Below is a small trained network, with its code and all its weights. Each question gives an input and a class and asks what happens when units are switched off, that is, made to give their printed mean instead of their output.

import numpy as np


def w(rows, s, z=0):
    codes = np.array(rows[::2]) - 128.0
    scale = np.full(codes.shape[1], s)
    scale[-1] = z or s
    return codes * scale


def f(y):
    return y / 2 * (1 + np.tanh(0.7978845608 * (y + 0.044715 * y**3)))


def log_softmax(a):
    a = a - a.max(-1, keepdims=True)
    return a - np.log(np.exp(a).sum(-1, keepdims=True))


def net(x, mask):
    res = np.array(x, float).reshape(1, 4) / 4 @ E
    y = f(res @ A[0][:, :-1].T + A[0][:, -1])
    res = res + np.where(mask, y, B[0][:, -1]) @ B[0][:, :-1]
    return log_softmax(res[-1] @ U[:, :-1].T + U[:, -1])


A, B = {}, {}
E = w([
[186,255,100,92,99],'x0',
[179,145,207,121,235],'x1',
[123,144,214,245,101],'x2',
[200,63,152,72,30],'x3',
],0.0091)
A[0] = w([
[80,92,107,162,141,168],'n1',
[71,198,35,117,136,251],'n2',
[138,112,113,128,162,25],'n3',
[115,52,155,122,169,215],'n4',
[163,125,116,120,178,130],'n5',
[134,240,186,180,229,169],'n6',
[147,188,143,188,13,194],'n7',
[101,28,76,93,61,235],'n8',
[166,154,136,116,2,178],'n9',
[157,138,103,53,85,131],'n10',
[159,52,151,113,160,237],'n11',
[92,27,121,157,66,162],'n12',
[163,172,100,126,186,253],'n13',
[124,186,131,146,51,132],'n14',
],0.012,0.0024)
B[0] = w([
[93,124,126,141,108,169],'n1',
[84,200,71,112,150,210],'n2',
[126,135,141,124,127,131],'n3',
[87,91,172,111,117,181],'n4',
[124,130,144,96,141,156],'n5',
[146,111,147,180,255,252],'n6',
[107,185,199,175,115,203],'n7',
[159,97,72,197,131,220],'n8',
[176,190,163,156,85,215],'n9',
[207,128,89,100,131,191],'n10',
[126,80,179,89,104,175],'n11',
[98,92,92,194,90,202],'n12',
[113,118,110,88,158,192],'n13',
[127,183,168,127,117,172],'n14',
],0.026,0.013)
U = w([
[71,41,144,208,84,234],'0',
[170,137,63,177,182,3],'1',
[123,93,221,48,138,82],'2',
[139,116,165,193,254,206],'3',
[231,158,108,63,87,46],'4',
[180,230,216,191,78,136],'5',
[20,245,72,75,213,110],'6',
],0.0088,0.0028)

Each question gives the input, the list of numbers given to net, and the class t.
The units are the neurons (one row each of A and B). Each row of codes is followed by its name. A weight is (code - 128) times the scale printed after its matrix; where a second scale follows, it is the last column's (A, B and U).
mask holds one flag per neuron, in row order. A switched-off neuron (its flag False) gives its mean, the last column of its row in B, instead of its output. The means were averaged over made-up inputs and are rounded, as every weight is.
A unit's drop is (log p(t) with every unit on - log p(t) with that unit switched off) / (log p(t) with every unit on - log p(t) with every unit switched off).
The circuit of an input: a set's keep is (log p(t) with only the set's units on - log p(t) with every unit switched off) / (log p(t) with every unit on - log p(t) with every unit switched off). Starting from the 12 units with the biggest drops (on a tie, the unit counted first), units are removed one at a time, each time the one whose removal leaves the highest keep (on an exact tie, the one counted first), for as long as the keep stays at least 0.8.
units of the circuit, in order: the units of the circuit, biggest drop first
unit that matters most: the unit with the biggest drop
k most important neurons: the k neurons with the biggest drops, biggest first
drop of u: that unit's drop, to one decimal
input [-2,-1,-3,6], class 0: unit that matters most : n12
input [6,-5,-8,6], class 4: 2 most important neurons : n10, n6
input [7,4,-4,1], class 6: units of the circuit, in order : n8, n13
input [-4,-5,-8,-1], class 1: 3 most important neurons : n2, n8, n10
input [-5,6,-8,-5], class 2: units of the circuit, in order : n11, n8, n4
input [-1,-7,-1,-2], class 1: 2 most important neurons : n8, n2
input [1,1,-1,7], class 5: 2 most important neurons : n9, n13
input [-3,-6,2,7], class 5: 2 most important neurons : n9, n7
input [0,3,-1,5], class 4: 2 most important neurons : n6, n7
input [8,8,-8,-2], class 6: 2 most important neurons : n2, n13
input [-2,5,-7,5], class 2: 3 most important neurons : n11, n4, n9
input [3,5,-5,-8], class 6: 2 most important neurons : n2, n13
input [-1,-4,-4,-2], class 1: 3 most important neurons : n8, n7, n13
input [5,-6,-4,-1], class 6: 3 most important neurons : n2, n11, n12
input [-2,7,-8,6], class 2: units of the circuit, in order : n11
input [8,-1,4,-6], class 6: 2 most important neurons : n2, n8
input [6,-7,-8,8], class 5: 3 most important neurons : n9, n7, n14
input [3,1,-3,-5], class 6: drop of n2 : 0.3
input [-5,6,-5,7], class 0: drop of n8 : 0.4
input [3,0,-4,7], class 4: units of the circuit, in order : n10
input [-1,-4,-2,-2], class 1: drop of n13 : 0.6
input [5,1,-4,5], class 4: drop of n10 : 0.4
